Here is a tiny trained network, its code and every weight. The questions are about switching its units off for an input and a class, where a switched-off unit gives its printed mean instead of its output.

import numpy as np


def w(rows, s, z=0):
    codes = np.array(rows[::2]) - 128.0
    scale = np.full(codes.shape[1], s)
    scale[-1] = z or s
    return codes * scale


def norm(h):
    return h / np.sqrt((h * h).mean(-1, keepdims=True) + 1e-5)


def f(y):
    return np.maximum(y, 0)


def log_softmax(a):
    a = a - a.max(-1, keepdims=True)
    return a - np.log(np.exp(a).sum(-1, keepdims=True))


def net(x, mask):
    res = np.array(x, float).reshape(1, 4) / 4 @ E
    u = 0
    for l in range(2):
        y = f(norm(res) @ A[l][:, :-1].T + A[l][:, -1])
        res = res + np.where(mask[u : u + 6], y, B[l][:, -1]) @ B[l][:, :-1]
        u += 6
    return log_softmax(norm(res)[-1] @ U[:, :-1].T + U[:, -1])


A, B = {}, {}
E = w([
[158,90,80,94,121,2,78,152],'x0',
[223,47,34,141,194,170,159,112],'x1',
[137,115,72,198,51,123,92,54],'x2',
[113,145,107,122,140,134,95,117],'x3',
],0.009)
A[0] = w([
[171,98,100,134,179,13,106,113,1],'L0N1',
[228,79,77,119,191,167,117,126,36],'L0N2',
[101,108,107,156,140,254,156,111,124],'L0N3',
[128,124,133,33,223,155,156,209,28],'L0N4',
[153,137,73,121,112,130,196,161,13],'L0N5',
[127,66,76,155,67,135,161,15,111],'L0N6',
],0.01,0.0035)
B[0] = w([
[115,149,131,164,228,126,155,111,235],'L0N1',
[106,90,177,20,173,155,38,159,250],'L0N2',
[137,116,184,113,198,84,145,86,233],'L0N3',
[63,115,26,129,3,137,206,143,253],'L0N4',
[146,118,134,111,152,116,61,130,149],'L0N5',
[113,176,63,66,83,151,153,116,228],'L0N6',
],0.012,0.0074)
A[1] = w([
[41,218,204,209,74,83,90,229,77],'L1N1',
[130,176,82,107,105,132,89,51,139],'L1N2',
[103,154,85,171,178,121,103,151,91],'L1N3',
[127,101,63,158,203,2,114,178,87],'L1N4',
[141,195,23,44,131,125,143,89,153],'L1N5',
[45,78,155,86,250,124,243,49,254],'L1N6',
],0.0085,0.0038)
B[1] = w([
[204,41,79,82,185,168,94,122,175],'L1N1',
[77,83,117,138,150,106,152,247,162],'L1N2',
[94,188,217,65,161,105,76,111,142],'L1N3',
[156,223,198,198,138,169,184,6,174],'L1N4',
[111,108,193,159,43,157,206,182,202],'L1N5',
[156,172,109,212,105,70,77,109,247],'L1N6',
],0.011,0.015)
U = w([
[79,134,119,137,11,151,194,190,121],'0',
[145,234,184,203,164,122,123,63,253],'1',
[167,24,149,80,151,189,34,146,3],'2',
],0.013,0.0014)

Each question gives the input, the list of numbers given to net, and the class t.
The units are the neurons (one row each of A and B). Each row of codes is followed by its name. A weight is (code - 128) times the scale printed after its matrix; where a second scale follows, it is the last column's (A, B and U).
mask holds one flag per neuron, layer by layer. A switched-off neuron (its flag False) gives its mean, the last column of its row in B, instead of its output. The means were averaged over made-up inputs and are rounded, as every weight is.
A unit's drop is (log p(t) with every unit on - log p(t) with that unit switched off) / (log p(t) with every unit on - log p(t) with every unit switched off).
The circuit of an input: a set's keep is (log p(t) with only the set's units on - log p(t) with every unit switched off) / (log p(t) with every unit on - log p(t) with every unit switched off). Starting from all 12 units, units are removed one at a time, each time the one whose removal leaves the highest keep (on an exact tie, the one counted first), for as long as the keep stays at least 0.8.
units of the circuit, in order: the units of the circuit, biggest drop first
top k neurons: the k neurons with the biggest drops, biggest first
top k neurons in layer l: the k neurons of layer l with the biggest drops, biggest first
drop of u: that unit's drop, to one decimal
input [0,7,5,1], class 2: units of the circuit, in order	L0N2
input [2,-8,7,-2], class 2: units of the circuit, in order	L1N1, L0N4, L1N6
input [-1,-5,3,5], class 2: top 2 neurons in layer 0	L0N4, L0N6
input [2,7,-7,4], class 0: top 2 neurons	L0N4, L1N1
input [2,-3,2,7], class 2: top 3 neurons	L0N3, L0N4, L0N6
input [5,5,-4,1], class 1: top 3 neurons in layer 0	L0N1, L0N6, L0N4
input [-5,7,-5,6], class 2: top 4 neurons in layer 0	L0N2, L0N3, L0N6, L0N1
input [0,-8,-5,1], class 2: units of the circuit, in order	L1N1, L0N6
input [-7,-8,-5,0], class 2: units of the circuit, in order	L1N1, L1N4, L0N6
input [6,2,-4,-5], class 1: top 3 neurons	L0N1, L1N4, L0N6
input [7,5,-1,-4], class 1: top 2 neurons	L0N1, L1N4
input [-5,0,5,1], class 0: top 4 neurons	L0N6, L0N1, L1N5, L1N2
input [2,-8,4,-1], class 2: top 2 neurons	L1N1, L0N4
input [4,3,-8,3], class 0: units of the circuit, in order	L0N4
input [8,-3,6,-6], class 1: top 3 neurons	L0N4, L0N1, L1N4
input [8,6,-3,-6], class 1: top 2 neurons	L0N1, L1N4
input [-2,6,-4,5], class 2: top 2 neurons in layer 0	L0N2, L0N6
input [5,-1,3,-6], class 1: top 2 neurons	L0N1, L0N4
input [8,1,-6,6], class 1: top 2 neurons in layer 0	L0N1, L0N6
input [5,3,2,-8], class 1: top 2 neurons	L0N1, L0N4
input [-4,4,6,-1], class 0: units of the circuit, in order	L0N6
input [-7,3,8,8], class 0: top 2 neurons in layer 1	L1N5, L1N2
input [1,5,-2,-6], class 2: drop of L0N2	4.7
input [-2,-6,8,8], class 0: drop of L1N5	0.0
input [0,6,1,6], class 2: drop of L0N2	6.1
input [4,2,7,5], class 0: drop of L0N6	3.2
input [-2,3,-6,2], class 0: top neuron	L0N4
